Each row is followed by its class number.
[ 18 -16  28   8 -28 -53 -39   2  13  10 -38 -28  -6  25  60 -31   8 -15
 -19  -5 -48   5 -71  -7 -22 -11 -31 -22 -13 -39 -38 -41   9 -41]	0
[  29   13  -15    4  -18  -49  -29  -10   62   18   -3  -14   60   31
   25   17   49  -31   27 -103  -43   -5  -26    5  -14  -15    5  -14
  -43  -21   24   16   29  -13]	9
[ 32  13 -13  -2 -19 -45 -31 -16  58  14   4  -3  49  29  27  14  44 -32
  29 -92 -37   1 -20   4 -12  -7  -6 -11 -42 -28  25  13  40 -13]	2
[ 45   2   6 -10   2 -26 -34  31  24  35 -35 -27  51  26  49 -10  23   2
  49 -37 -57   5 -17  11  -2 -33  16  13  10  36 -12 -14 -22 -15]	8
[  37   10  -23    1   -8  -42  -21   -9   56   23  -15  -12   61   28
   28   16   55  -22   37 -108  -44   -6  -28    4  -15   -4   15   -6
  -30  -11   19   29   23   -1]	9
[ 17 -29 -33  17   5 -41 -42 -33  30  -9  -4  -7  45  47  20   3  34 -22
 -25 -60 -13   0 -35  13 -22  24  19   6 -22 -43  22  11  46 -37]	3
[ 23 -13 -34  29 -26  -6  -3 -39  53  -6   1 -27  50  64  26   9  14 -15
 -34 -12 -35   0 -61   3 -13  22  15  22  -6 -51  29  16  35  -7]	5
[  7 -38 -42  23  -3 -20 -38 -34  30 -11   0 -16  48  48  26   1  41 -18
 -35 -42 -10  -3 -38  17 -15  22   7  27 -11 -38  16  23  56 -31]	2
[ 47 -20   5  -2 -20 -48 -38   8  43  35 -40   1  28   8  65  -6  55   3
  -1 -14 -48   5 -60  10 -27   3   2   4   9 -15 -26  10 -12 -16]	6
[ 30  -2 -24  21 -42  -7   8 -45  52   7   4 -13  45  59   9   5  30 -23
  -7 -21 -43   2 -70   7 -14  32  16  10  -5 -51  30  23  18   2]	5
[ 23 -13  27   5 -27 -62 -44   7  15   7 -35 -17  -8  29  70 -32  11 -11
 -12 -12 -52   6 -75 -10 -12 -10 -38 -18 -16 -40 -44 -41  -4 -37]	5
[  35    0  -27   -2  -19  -52  -25  -15   61   11  -18   -9   60   28
   34    8   44  -26   35 -111  -39   -8  -21    7  -10   -7   14    0
  -32  -22   21   28   34   -5]	10
[ 10 -11  30   5 -29 -63 -40   5  12   9 -44  -9 -12  21  54 -39  19 -14
 -10 -16 -44   8 -74  -3 -12 -12 -37 -21 -10 -43 -51 -29  10 -47]	1
[ 10 -12  25   9 -25 -56 -41   8  13  -1 -37 -22  -6  34  58 -34  15 -12
 -19 -21 -51  -1 -65 -15 -12  -8 -36 -15 -23 -27 -39 -35   8 -47]	8
[ 25   0 -27  22 -35  -4   2 -44  54   4   7 -19  45  64  25   7  19 -25
 -25 -15 -43   2 -67   0 -12  19   0  16 -14 -56  34  13  24   0]	5
[ 17  -4 -31  29 -34 -11   7 -34  49  -4   2 -25  47  60  11   5  30 -27
 -18 -17 -38   3 -67  10 -20  21  14  19  -4 -59  32  22  38 -14]	1
[ 37 -19   2   3 -23 -48 -41   5  42  29 -57  -5  21  16  56 -11  51   6
  -2 -22 -40   3 -54  12 -18  11  16   2   9  -9 -29  15   7 -27]	10
[ 43  20  28 -12  -9 -42 -46  23  36  28 -28 -29  51  18  37  -8  29 -11
  57 -55 -54   2   4  16  -2 -39  24   2  -1  11  -2  -6 -16 -23]	8
[  36   13  -24   -6  -17  -50  -16  -20   53   14   -1   -3   52   21
   16   17   47  -36   37 -105  -28    2  -23   13  -13   -4   17   -8
  -37  -35   16   29   27   -7]	1
[  33    9  -19    5  -20  -45  -25  -16   61   16   -6  -20   72   38
   36   14   49  -32   24 -106  -46   -9  -34    7  -13  -13    8    3
  -40  -31   28   28   28   -9]	9
[ 22 -10 -27  28 -33  -6  -6 -45  57  -6   3 -28  55  63  27   8  25 -18
 -40 -14 -38  -2 -61   7 -10  18  10  26 -11 -65  37  22  34 -12]	5
[ 15 -38 -41  22  -3 -38 -47 -48  33 -11   2 -16  54  49  31   4  32 -16
 -44 -43 -16  -6 -54  22 -18  27  13  23 -19 -60  20  21  35 -32]	5
[  3 -33 -35  17   0 -32 -53 -39  36 -11   3 -18  57  40  22   5  47  -8
 -47 -41 -10 -10 -32  16 -17  16  15  21  -8 -52  25  34  61 -38]	6
[ 12 -51 -47  24   4 -47 -42 -36  24 -14   2 -10  52  52  31   7  34 -24
 -33 -54 -22  -6 -55  16 -28  29  12  20 -26 -56  26   7  32 -42]	3
[ 10  -9  26  10 -17 -54 -43  12  13  15 -47 -28  -5  31  61 -30  22  -8
 -12 -25 -55   3 -72 -17 -15  -9 -45 -28 -25 -28 -45 -36   4 -42]	9
[ 22  -1 -31  17 -34   2   1 -32  52  -2   1 -27  48  60  13  -3  17 -19
 -15 -18 -46  -2 -69   7 -20  23  -3  24 -15 -34  26  24  33  -6]	7
[ 40 -13  18  -2 -28 -38 -32   2  33  34 -48  -3  13   2  40 -13  50   3
   0 -22 -34   4 -46  17 -17   1  18  -3  13 -10 -27  19   2 -19]	0
[  27    5  -23    4  -10  -47  -28  -14   57   16   -4  -12   64   27
   27   14   51  -29   31 -114  -42  -10  -27    4  -15  -13    9   -8
  -43  -19   20   27   27   -9]	9
[ 23 -11  24   6 -33 -56 -46  -2  21   8 -35 -21  -8  36  61 -33  19 -13
 -16 -10 -50   9 -80  -7  -9  -8 -36 -17 -17 -35 -37 -39  10 -40]	5
[ 12 -17  22   7 -20 -62 -50  11  11   2 -41 -20  -6  31  64 -27  18 -10
 -24 -21 -46  -1 -67 -15 -15  -4 -38 -17 -27 -28 -43 -31  10 -49]	8
[ 25  -1 -34  24 -28  -7  12 -30  43   1  -1 -19  49  63  24  11  17 -33
 -18 -12 -36  13 -68   1 -17  12   0  16  -9 -59  23   9  26  -5]	1
[ 21 -11 -27  26 -38  -1  -5 -40  58  -3   2 -28  66  56  12   2  29 -22
 -21 -23 -45  -9 -66   0 -21  30  10  23 -15 -56  39  22  34 -18]	4
[ 44  10  17  -9   7 -35 -49  23  27  37 -39 -48  58  26  41  -6  23  -3
  61 -53 -56   7 -13  14  -1 -34  26   7   0  23 -15 -11 -11 -25]	9
[ 31  -7  14   2 -34 -40 -31   2  39  37 -54   7  11  10  49 -16  53   2
   5 -13 -42   7 -53  13  -7   3  13  -6  12 -17 -28  19  -2 -20]	10
[ 17 -17 -27  30 -35 -11   8 -30  52 -10  -1 -33  59  59  23   3  16 -27
 -25 -11 -41   4 -56   1 -24  10 -12  16 -10 -59  23  -1  26 -13]	1
[ 48  -2  17  -6 -30 -39 -27   8  39  40 -48   5   5   3  50 -15  58   8
   6  -7 -45  11 -53   6 -21   3   9  -6  22  -5 -36  16  -7  -6]	6
[ 19  -2 -27  20 -29 -11  -4 -32  56   9   4 -16  45  56  19  11  27 -15
 -24  -7 -49   3 -62  -2 -24  20   0   6  -5 -44  36   8  30  -7]	6
[ 25  -1 -20  27 -34   1  12 -33  49   3  -5 -14  44  68  19   3  22 -21
 -24 -12 -48   1 -66  -9 -22  19   7   9  -2 -48  38  12  34  -6]	3
[ 12 -22  23   8 -28 -51 -48   2  13  15 -40 -22 -10  30  56 -30  20  -9
  -5 -10 -52   7 -70  -5 -11  -4 -43 -19 -18 -27 -43 -35  14 -46]	2
[  7 -12  24   8 -30 -53 -36  10  15   5 -49 -22 -15  29  53 -44  15   2
 -13 -13 -50   2 -66 -10 -10  -2 -24 -15  -3 -23 -43 -30  17 -45]	10
[ 13 -19 -32  15  -2 -36 -42 -42  37 -13   5 -12  47  46  19   5  47 -25
 -27 -62 -18   0 -37  20 -18  27  -1  20 -32 -56  33  19  45 -40]	2
[ 49   8  15 -14   3 -38 -44  30  24  30 -43 -36  48  23  35  -5  16   3
  64 -49 -51   9   9  12   3 -32  29   4   9  41 -18 -18 -12 -18]	8
[ 33  13 -19  -7 -17 -54 -42 -17  58   0   1 -16  55  28  32  11  40 -36
  19 -99 -32  -6 -22  11 -18  -4   0  -3 -52 -40  20  28  41 -15]	7
[  32   14  -18    4   -9  -52  -34  -21   51   16   -6  -17   56   29
   28   20   43  -35   27 -104  -38   -5  -30    5  -18   -6   18   -7
  -44  -39   19   29   28   -8]	9
[ 20   4 -30  22 -40   3   6 -33  53   1   2 -21  42  61  14   1  20 -19
 -27  -3 -42   3 -70   9 -21  30   2  16 -11 -43  27  26  35  -5]	7
[ 10 -31 -51  24  14 -27 -36 -35  27  -7  -6 -22  58  50  28   6  39 -15
 -38 -64 -19  -7 -51  12 -22  20  16  28 -23 -38  16  29  36 -29]	9
[ 18  -6 -33  25 -37  -5   9 -33  50   2  -8 -19  47  65  23   2  21 -21
 -23 -11 -43   4 -61  -1 -14  19   3  18  -4 -48  31  12  31  -6]	10
[  39    3  -29    0  -16  -51  -33  -21   54   10   -6  -12   58   24
   26    9   44  -26   33 -110  -41   -9  -31    4  -16    1   19   -4
  -39  -31   19   29   30  -10]	4
[ 33 -13  12   7 -23 -36 -31   9  35  36 -52  -5  23  11  57 -14  60   4
  -1 -17 -44   3 -53   6 -21   0  14   0  17  -4 -40  14  -7 -17]	9
[  41   -1  -28   -2  -18  -42  -28  -19   63   14   -9  -11   66   26
   32    8   53  -22   33 -108  -42  -14  -31    3  -22   12   20    0
  -34  -20   18   31   25  -10]	4
[ 18 -11  26   3 -23 -62 -52   3  21  11 -40 -35  -9  28  52 -25  18  -7
  -8 -16 -56   7 -67 -11 -18  -7 -41 -31 -23 -37 -34 -36  14 -44]	6
[  9 -44 -41  21   6 -26 -39 -37  25 -14  -1 -31  55  37  25   5  34 -14
 -46 -52  -3  -9 -29  19 -22  21  19  21 -15 -47  19  28  49 -33]	0
[ 16  -9 -27  30 -34 -12  -3 -26  58  -5  -3 -24  57  65  29   6  24 -19
 -34  -4 -40   4 -58   3 -24  11  -7  19   1 -49  30   6  44 -16]	1
[ 40  -9   7   6 -36 -31 -16   7  38  31 -51   7  16  19  46 -16  53   4
  -3 -14 -46   4 -58  10 -12   4  12   6  18   2 -28  21  -8 -10]	8
[ 17  -1  35  -4 -21 -69 -49  12  14  13 -31 -15 -14  17  57 -32  14  -6
  -5 -19 -55   7 -62 -11 -16 -14 -35 -25 -18 -35 -42 -37  -1 -43]	6
[ 50  17  10 -18  -1 -31 -47  14  32  26 -34 -46  48  29  36 -11  12  -5
  63 -43 -56   7 -11  19  -8 -25  25  13   1  20 -16  -8  -8 -19]	7
[  8 -42 -47  21   9 -42 -51 -29  30 -14  -7 -16  59  43  28   9  31 -11
 -38 -51  -7  -4 -27  17 -18  23  16  20 -16 -42  16  22  49 -38]	10
[ 44 -15  18  -2 -31 -43 -36   6  33  36 -51   8   9   5  51 -14  51   7
   3 -12 -34  10 -47  12  -7   1   6 -13  19  -7 -43  10  -6  -8]	5
[ 51   8  13 -13  -3 -34 -54  25  31  32 -37 -43  51  21  40  -6  20  -7
  58 -53 -49   5  -9  14  -1 -29  26   2  -4  14 -11 -13  -3 -26]	4
[  4 -40 -44  29  -4 -28 -34 -31  34 -19  -2 -14  55  49  22   5  43  -7
 -50 -46 -16 -13 -39  15 -19  29  18  28 -11 -38  22  39  45 -32]	8
[ 59   7  20 -13  -5 -43 -53  13  35  31 -39 -42  47  24  40 -10  18   0
  60 -44 -49   9 -12  23  -2 -23  37   5  13  17 -15 -13  -8 -19]	5
[ 14 -14  24  10 -24 -50 -43   2  19   8 -37 -24  -6  32  60 -32  15 -13
  -9 -12 -56   6 -71 -10 -16  -9 -45 -14 -21 -35 -35 -41  11 -46]	2
[ 41   1 -24   1 -23 -43 -24 -25  59   9  -1 -11  55  32  26  15  43 -34
  30 -95 -35  -3 -33  10  -4  -8  24  -1 -35 -34  22  26  27  -4]	5
[  39  -13  -34    4  -13  -45  -21  -22   48    7   -7  -21   60   29
   30   10   34  -30   23 -103  -37   -8  -37   12  -20  -10   19    6
  -31  -26   21   21   30   -7]	0
[ 35  11 -27  -4 -21 -44 -32 -18  59   4   1 -18  60  31  32   9  42 -35
  23 -99 -41 -10 -31  13 -18 -12   3   2 -46 -32  21  30  33 -11]	7
[ 13   0 -29  20 -37   3   7 -34  51  -7   4 -27  38  66  20  -4  17 -23
 -27  -6 -45   0 -66  -3 -24  31  -5  16 -19 -43  18   8  28 -14]	7
[ 52   7  22 -15  -1 -39 -49  11  26  34 -37 -53  49  16  31  -6  17  -9
  63 -56 -47   5  -5  23  -9 -31  35  -3   3  10  -5 -11  -4 -22]	0
[  37    6  -21   -3  -13  -47  -37  -13   67   13   -4   -6   65   22
   27   13   47  -25   28 -109  -34  -10  -17    4  -17    5   14  -11
  -43  -23   24   26   35  -15]	4
[ 37 -24   3   8 -33 -40 -22   4  30  32 -54   3  13  11  47 -12  58   7
   6 -16 -48  -1 -58  10 -18  11  18   1  20   1 -38  26 -14  -9]	8
[ 16 -20 -40  18  -6 -38 -34 -39  44  -6  -4 -14  56  44  21   7  36 -16
 -32 -52 -17   3 -34  20 -16  26  15  15 -24 -50  29  22  38 -33]	10
[ 50 -20  -1   7 -36 -33 -25   1  36  36 -53  -6  21  10  55 -17  53   3
   5 -13 -51   2 -78   7 -24  15  16   4  14 -14 -37  21 -11 -12]	4
[ 19 -37 -38  17  -5 -35 -49 -42  36  -6   1 -12  58  45  22   8  36 -16
 -35 -43  -8  -4 -44  27 -14  27  24  21 -12 -45  18  22  43 -32]	5
[ 13 -30 -40  20   2 -34 -50 -36  31 -11  -2 -22  56  39  21   7  35 -14
 -34 -56 -12  -6 -30  16 -17  25  17  16 -24 -55  20  28  43 -36]	4
[  4 -27 -40  19  -7 -24 -35 -31  35  -3  -2  -5  52  46  21   5  41 -14
 -37 -41 -11   0 -35  14  -7  17   9  13 -14 -42  23  28  48 -31]	10
[ 36 -12   8   5 -30 -28 -25  -6  38  39 -45  10   8  14  55 -18  60   1
   2  -9 -49   7 -70   9 -17   8  -3   3  12 -14 -30  19  -5 -15]	2
